Below is a small trained network, with its code and all its weights. Each question gives an input and a class and asks what happens when units are switched off, that is, made to give their printed mean instead of their output.

import numpy as np


def w(rows, s, z=0):
    codes = np.array(rows[::2]) - 128.0
    scale = np.full(codes.shape[1], s)
    scale[-1] = z or s
    return codes * scale


def f(y):
    return np.maximum(y, 0)


def log_softmax(a):
    a = a - a.max(-1, keepdims=True)
    return a - np.log(np.exp(a).sum(-1, keepdims=True))


def net(x, mask):
    res = np.array(x, float).reshape(1, 5) / 4 @ E
    y = f(res @ A[0][:, :-1].T + A[0][:, -1])
    res = res + np.where(mask, y, B[0][:, -1]) @ B[0][:, :-1]
    return log_softmax(res[-1] @ U[:, :-1].T + U[:, -1])


A, B = {}, {}
E = w([
[183,187,150,125,118,58,190,2,227,170,168],'x0',
[166,59,19,189,180,99,85,101,168,31,225],'x1',
[175,6,113,72,112,146,180,43,64,117,77],'x2',
[41,163,69,45,79,41,43,61,64,129,143],'x3',
[112,102,106,195,54,14,186,181,152,84,50],'x4',
],0.0066)
A[0] = w([
[163,95,62,166,152,114,83,105,153,44,187,18],'neuron 1',
[86,167,186,74,96,130,161,139,101,184,72,26],'neuron 2',
[67,163,92,72,104,52,82,75,75,127,147,11],'neuron 3',
[195,192,156,118,123,60,208,11,216,190,153,33],'neuron 4',
[173,26,128,70,123,153,171,32,68,102,88,24],'neuron 5',
[121,161,196,74,101,139,150,147,99,195,49,37],'neuron 6',
[127,173,199,90,74,144,159,136,95,171,63,43],'neuron 7',
[135,32,125,90,125,145,177,57,93,117,88,48],'neuron 8',
[90,96,117,128,127,169,101,204,72,103,113,1],'neuron 9',
[146,89,87,153,136,118,102,117,144,63,180,14],'neuron 10',
[131,129,129,108,164,173,103,110,130,155,167,24],'neuron 11',
[75,162,65,49,86,43,55,74,69,119,140,32],'neuron 12',
[139,128,92,174,61,55,173,172,147,89,71,14],'neuron 13',
[176,28,105,80,89,139,175,66,80,135,78,96],'neuron 14',
[56,140,88,73,85,54,59,74,98,119,143,22],'neuron 15',
[105,166,183,90,84,146,153,131,134,183,76,29],'neuron 16',
[144,154,119,87,161,212,102,106,122,144,173,28],'neuron 17',
[165,71,101,92,113,142,154,78,91,124,90,24],'neuron 18',
[78,80,101,128,145,201,79,254,34,92,73,62],'neuron 19',
[182,169,147,104,125,69,182,35,207,168,151,7],'neuron 20',
[207,101,169,214,180,185,204,170,170,124,132,54],'neuron 21',
[94,88,113,114,140,186,74,230,53,87,87,2],'neuron 22',
[77,233,149,184,141,99,64,203,179,136,177,55],'neuron 23',
[173,101,170,166,163,166,169,152,167,131,125,21],'neuron 24',
[145,90,80,153,150,118,108,124,147,75,183,36],'neuron 25',
[122,106,111,157,68,54,160,177,130,94,82,29],'neuron 26',
[147,99,64,159,167,94,102,113,149,61,189,31],'neuron 27',
[216,114,172,171,176,189,198,172,170,138,123,28],'neuron 28',
[150,140,143,83,192,222,70,92,103,171,196,60],'neuron 29',
[105,161,231,76,77,142,143,156,113,192,54,44],'neuron 30',
[107,98,107,194,39,32,183,181,147,89,80,40],'neuron 31',
[148,159,136,128,122,120,161,67,174,144,138,33],'neuron 32',
[174,64,29,158,186,102,72,108,160,26,188,51],'neuron 33',
[86,154,80,79,94,65,54,80,107,135,131,19],'neuron 34',
[74,224,131,163,141,122,82,180,198,140,169,1],'neuron 35',
[135,104,128,126,118,132,144,102,113,116,112,79],'neuron 36',
[155,154,154,69,189,232,77,83,109,164,205,58],'neuron 37',
[196,101,161,169,176,182,180,152,174,107,116,23],'neuron 38',
[148,146,133,73,188,219,79,93,123,161,182,43],'neuron 39',
[115,122,118,170,85,63,141,134,146,101,73,20],'neuron 40',
[81,220,142,180,140,118,82,183,179,140,166,7],'neuron 41',
[142,142,126,135,130,133,126,121,131,119,123,78],'neuron 42',
],0.0084,0.008)
B[0] = w([
[96,148,72,194,147,153,202,117,86,210,167,201],'neuron 1',
[105,132,74,187,152,146,183,132,114,183,154,197],'neuron 2',
[104,60,137,108,52,208,134,183,177,130,75,191],'neuron 3',
[150,91,156,198,90,129,9,33,139,48,230,238],'neuron 4',
[233,183,135,63,124,82,119,254,123,144,183,216],'neuron 5',
[96,164,59,199,177,147,191,126,117,190,161,211],'neuron 6',
[84,167,53,190,174,144,200,106,96,201,162,207],'neuron 7',
[205,192,120,81,140,92,109,221,132,135,170,199],'neuron 8',
[152,74,146,177,90,139,74,81,147,104,191,165],'neuron 9',
[112,155,90,169,142,130,165,111,98,180,161,171],'neuron 10',
[113,112,148,149,149,106,147,99,128,112,95,145],'neuron 11',
[85,79,162,96,33,226,130,176,184,124,62,224],'neuron 12',
[95,65,190,88,195,62,169,68,86,103,58,176],'neuron 13',
[205,227,109,76,157,103,106,202,148,119,175,237],'neuron 14',
[90,62,169,100,45,229,128,175,172,140,62,202],'neuron 15',
[101,137,78,196,152,133,168,123,90,179,164,188],'neuron 16',
[92,70,156,121,157,63,177,90,109,98,84,169],'neuron 17',
[189,139,134,84,119,86,140,206,98,136,181,166],'neuron 18',
[170,113,159,188,88,115,17,15,200,56,231,250],'neuron 19',
[150,56,151,206,93,116,31,68,125,50,221,196],'neuron 20',
[82,102,152,66,31,225,99,178,159,130,44,235],'neuron 21',
[161,80,170,198,70,122,63,38,156,76,212,199],'neuron 22',
[252,191,102,37,141,86,128,234,124,132,184,221],'neuron 23',
[79,80,110,95,60,182,127,172,147,140,95,172],'neuron 24',
[92,164,72,169,140,138,163,115,102,192,151,179],'neuron 25',
[110,78,188,93,198,69,165,93,109,102,76,174],'neuron 26',
[98,147,87,209,147,154,189,131,89,208,154,196],'neuron 27',
[61,82,130,86,15,219,104,169,148,138,73,212],'neuron 28',
[97,85,175,98,183,42,190,90,110,98,47,218],'neuron 29',
[81,168,37,202,167,150,191,112,93,194,160,229],'neuron 30',
[84,87,197,67,223,31,177,69,99,98,34,209],'neuron 31',
[120,82,146,171,116,113,86,91,114,103,170,156],'neuron 32',
[69,209,64,211,159,149,202,115,83,233,156,255],'neuron 33',
[115,82,156,123,67,210,128,176,155,126,81,186],'neuron 34',
[231,120,141,73,118,90,131,212,98,125,177,185],'neuron 35',
[151,129,138,131,133,114,134,152,122,128,134,141],'neuron 36',
[97,85,169,104,190,30,183,107,109,106,37,226],'neuron 37',
[84,88,134,93,60,205,124,180,150,135,73,193],'neuron 38',
[95,72,183,106,188,48,180,100,104,106,59,200],'neuron 39',
[104,53,184,103,166,97,148,112,118,109,83,157],'neuron 40',
[230,127,140,65,122,78,132,227,91,131,179,183],'neuron 41',
[118,121,126,128,134,136,128,132,117,126,125,128],'neuron 42',
],0.007,0.0078)
U = w([
[98,151,68,174,145,148,169,115,118,185,144,118],'0',
[104,104,134,98,73,206,123,155,147,127,78,121],'1',
[141,110,137,162,109,119,69,65,137,81,184,112],'2',
[109,107,152,97,177,60,160,98,122,106,63,122],'3',
[190,163,115,72,132,96,126,198,126,132,162,117],'4',
[122,247,82,111,151,161,72,81,168,81,63,253],'5',
],0.013,0.021)

Each question gives the input, the list of numbers given to net, and the class t.
The units are the neurons (one row each of A and B). Each row of codes is followed by its name. A weight is (code - 128) times the scale printed after its matrix; where a second scale follows, it is the last column's (A, B and U).
mask holds one flag per neuron, in row order. A switched-off neuron (its flag False) gives its mean, the last column of its row in B, instead of its output. The means were averaged over made-up inputs and are rounded, as every weight is.
A unit's drop is (log p(t) with every unit on - log p(t) with that unit switched off) / (log p(t) with every unit on - log p(t) with every unit switched off).
The circuit of an input: a set's keep is (log p(t) with only the set's units on - log p(t) with every unit switched off) / (log p(t) with every unit on - log p(t) with every unit switched off). Starting from the 12 units with the biggest drops (on a tie, the unit counted first), units are removed one at a time, each time the one whose removal leaves the highest keep (on an exact tie, the one counted first), for as long as the keep stays at least 0.8.
units of the circuit, in order: the units of the circuit, biggest drop first
k most important neurons: the k neurons with the biggest drops, biggest first
drop of u: that unit's drop, to one decimal
input [7,-6,6,0,-6], class 2: 3 most important neurons -> neuron 4; neuron 20; neuron 33
input [-5,4,-7,-2,8], class 3: units of the circuit, in order -> neuron 31
input [-5,5,-7,4,-7], class 3: 3 most important neurons -> neuron 29; neuron 37; neuron 39
input [-2,-2,8,-7,-4], class 4: 3 most important neurons -> neuron 5; neuron 14; neuron 8
input [3,-6,-8,1,7], class 4: 2 most important neurons -> neuron 23; neuron 41
input [3,5,-6,4,-3], class 4: 2 most important neurons -> neuron 23; neuron 35
input [5,-3,-3,5,3], class 1: 4 most important neurons -> neuron 19; neuron 12; neuron 15; neuron 3
input [-8,7,-1,-6,-6], class 2: 3 most important neurons -> neuron 19; neuron 22; neuron 9
input [-1,-4,-7,6,-2], class 4: 4 most important neurons -> neuron 23; neuron 41; neuron 35; neuron 21
input [-7,2,-6,0,2], class 2: 2 most important neurons -> neuron 19; neuron 22
input [7,4,6,-2,1], class 2: 2 most important neurons -> neuron 4; neuron 20
input [4,-2,-6,6,6], class 1: 2 most important neurons -> neuron 12; neuron 15
input [-6,-4,1,-6,8], class 3: 3 most important neurons -> neuron 31; neuron 13; neuron 26
input [-6,-8,1,3,-7], class 0: 2 most important neurons -> neuron 30; neuron 6
input [-5,0,-6,-4,3], class 4: 2 most important neurons -> neuron 23; neuron 4
input [-6,0,-5,6,-6], class 1: units of the circuit, in order -> neuron 12
input [-5,6,-8,7,-6], class 4: drop of neuron 38 -> 0.2
input [-2,-4,-1,6,5], class 1: drop of neuron 15 -> 0.1
input [-6,-4,-8,7,3], class 4: drop of neuron 23 -> 5.0
input [-2,-8,0,5,-8], class 0: drop of neuron 14 -> 0.0
input [3,-3,-5,-6,-7], class 3: units of the circuit, in order -> neuron 37
